Below are the code and all the weights of a small trained network. Each question names an input and a class and asks about switching units off, where a switched-off unit gives its printed mean instead of its output.

import numpy as np


def w(rows, s, z=0):
    codes = np.array(rows[::2]) - 128.0
    scale = np.full(codes.shape[1], s)
    scale[-1] = z or s
    return codes * scale


def f(y):
    return np.maximum(y, 0)


def log_softmax(a):
    a = a - a.max(-1, keepdims=True)
    return a - np.log(np.exp(a).sum(-1, keepdims=True))


def net(x, mask):
    res = np.array(x, float).reshape(1, 6) / 4 @ E
    y = f(res @ A[0][:, :-1].T + A[0][:, -1])
    res = res + np.where(mask, y, B[0][:, -1]) @ B[0][:, :-1]
    return log_softmax(res[-1] @ U[:, :-1].T + U[:, -1])


A, B = {}, {}
E = w([
[95,90,177,225,185,171,164],'x0',
[109,114,187,97,204,67,76],'x1',
[180,173,81,128,104,46,79],'x2',
[102,89,132,170,2,83,40],'x3',
[47,63,111,152,140,83,172],'x4',
[143,59,83,81,159,132,99],'x5',
],0.0096)
A[0] = w([
[139,152,200,164,94,49,126,50],'n0',
[137,169,74,103,189,96,132,189],'n1',
[143,129,95,60,191,155,191,229],'n2',
[168,172,124,125,102,137,172,109],'n3',
[162,207,180,126,126,86,69,107],'n4',
[156,162,108,93,112,111,36,116],'n5',
[87,22,58,141,107,114,151,253],'n6',
[88,166,158,152,167,236,245,181],'n7',
[129,153,157,101,160,89,230,121],'n8',
[165,85,141,145,62,64,98,97],'n9',
[132,134,108,188,206,84,121,136],'n10',
[148,160,94,37,201,96,83,174],'n11',
[164,142,57,108,157,150,118,198],'n12',
[138,89,57,172,167,202,152,227],'n13',
[58,77,64,144,192,173,159,213],'n14',
[173,161,111,61,126,119,101,99],'n15',
[72,170,200,197,95,176,255,171],'n16',
[155,187,53,179,85,209,157,122],'n17',
[131,73,184,94,106,129,123,121],'n18',
[83,146,166,162,126,151,42,140],'n19',
[179,103,88,162,87,95,118,9],'n20',
[92,119,162,187,130,143,156,75],'n21',
[73,185,53,167,157,112,125,156],'n22',
[190,42,174,141,160,75,98,140],'n23',
[42,154,196,210,98,92,119,83],'n24',
[185,211,154,175,87,197,157,118],'n25',
],0.0097,0.0036)
B[0] = w([
[190,147,122,183,196,108,160,160],'n0',
[158,111,51,83,164,185,135,190],'n1',
[165,77,149,168,186,149,178,229],'n2',
[130,43,106,124,153,179,111,165],'n3',
[184,209,143,177,205,166,157,186],'n4',
[158,186,126,126,175,107,97,194],'n5',
[128,107,122,50,194,140,75,204],'n6',
[178,98,194,80,199,155,148,251],'n7',
[127,99,181,103,186,95,209,186],'n8',
[96,187,166,186,175,85,119,175],'n9',
[104,75,138,74,144,134,128,169],'n10',
[179,106,49,133,158,254,208,222],'n11',
[178,113,29,155,130,165,62,184],'n12',
[139,84,22,117,148,156,155,202],'n13',
[154,89,74,79,171,106,147,215],'n14',
[169,180,89,157,172,225,174,187],'n15',
[114,136,114,87,227,171,147,234],'n16',
[79,51,38,118,70,143,63,198],'n17',
[89,108,75,84,151,111,118,151],'n18',
[124,185,83,206,159,116,89,162],'n19',
[155,150,192,155,108,75,88,153],'n20',
[146,185,101,145,217,151,129,168],'n21',
[168,139,134,122,207,141,91,157],'n22',
[81,139,14,130,66,69,61,169],'n23',
[149,248,81,150,170,89,96,181],'n24',
[27,20,162,58,137,125,99,197],'n25',
],0.0069,0.013)
U = w([
[103,69,153,74,154,112,107,243],'0',
[255,192,134,127,180,163,175,115],'1',
[59,104,97,76,20,185,153,62],'2',
[181,79,13,109,107,180,127,152],'3',
[149,92,238,121,56,58,189,4],'4',
[163,188,93,184,92,84,36,195],'5',
[108,87,226,152,54,104,164,4],'6',
],0.0084,0.0046)

Each question gives the input, the list of numbers given to net, and the class t.
The units are the neurons (one row each of A and B). Each row of codes is followed by its name. A weight is (code - 128) times the scale printed after its matrix; where a second scale follows, it is the last column's (A, B and U).
mask holds one flag per neuron, in row order. A switched-off neuron (its flag False) gives its mean, the last column of its row in B, instead of its output. The means were averaged over made-up inputs and are rounded, as every weight is.
A unit's drop is (log p(t) with every unit on - log p(t) with that unit switched off) / (log p(t) with every unit on - log p(t) with every unit switched off).
The circuit of an input: a set's keep is (log p(t) with only the set's units on - log p(t) with every unit switched off) / (log p(t) with every unit on - log p(t) with every unit switched off). Starting from the 12 units with the biggest drops (on a tie, the unit counted first), units are removed one at a time, each time the one whose removal leaves the highest keep (on an exact tie, the one counted first), for as long as the keep stays at least 0.8.
units of the circuit, in order: the units of the circuit, biggest drop first
unit that matters most: the unit with the biggest drop
k most important neurons: the k neurons with the biggest drops, biggest first
drop when u is switched off: that unit's drop, to one decimal
input [2,8,7,-5,6,2], class 3: units of the circuit, in order => (n11 n23)
input [5,-4,-2,-3,-2,-1], class 0: units of the circuit, in order => (n25 n11 n15)
input [-5,-5,-8,3,7,5], class 0: units of the circuit, in order => (n11 n6)
input [7,5,2,-6,1,5], class 3: units of the circuit, in order => (n23 n13)
input [-8,7,4,6,4,2], class 5: unit that matters most => n23
input [1,-4,-7,5,0,-7], class 0: units of the circuit, in order => (n25 n11)
input [-6,-7,-8,2,0,-8], class 0: units of the circuit, in order => (n25 n11)
input [-6,-6,-7,7,6,3], class 0: units of the circuit, in order => (n6 n11 n12)
input [-4,4,5,2,5,0], class 1: 2 most important neurons => (n17 n11)
input [8,-3,6,4,7,3], class 5: units of the circuit, in order => (n24 n11 n7 n9)
input [-5,-4,-7,-8,-8,-1], class 3: 2 most important neurons => (n17 n25)
input [4,-5,-8,6,-4,-6], class 0: 2 most important neurons => (n25 n11)
input [0,-3,1,-6,2,-1], class 3: 2 most important neurons => (n4 n13)
input [-7,0,6,6,1,-4], class 1: units of the circuit, in order => (n4)
input [6,5,-5,2,-6,4], class 0: drop when n4 is switched off => 0.2
input [2,-3,0,0,3,-4], class 0: drop when n11 is switched off => 0.4
input [-8,-6,3,-5,-3,-5], class 3: drop when n6 is switched off => 0.0
input [-6,4,-2,3,0,-5], class 5: drop when n14 is switched off => 0.1
